Read these off the array that follows. Rows and columns are numbered from 0.
1) Report the entry just left of 110.
2) Report the entry in the top-left corner.
3) Report the entry at row 0, column 2.
4) Report the entry in the bottom-left corner.
5) Report the entry at row 1, column 0.
6) Report the bottom-right entry.
7) Report the entry directly below 114.
8) Report the entry directly above 139.
[[130 133 128 130 114 136 144]
 [106 138 115 126 118 132 132]
 [125 138 123 141 119 136 127]
 [115 131 122 133 130 126 126]
 [126 116 124 129 130 125 153]
 [124 110 112 131 140 120 132]
 [128 124 127 121 132 118 155]
 [125 140 139 131 118 131 143]]
1) 124
2) 130
3) 128
4) 125
5) 106
6) 143
7) 118
8) 127
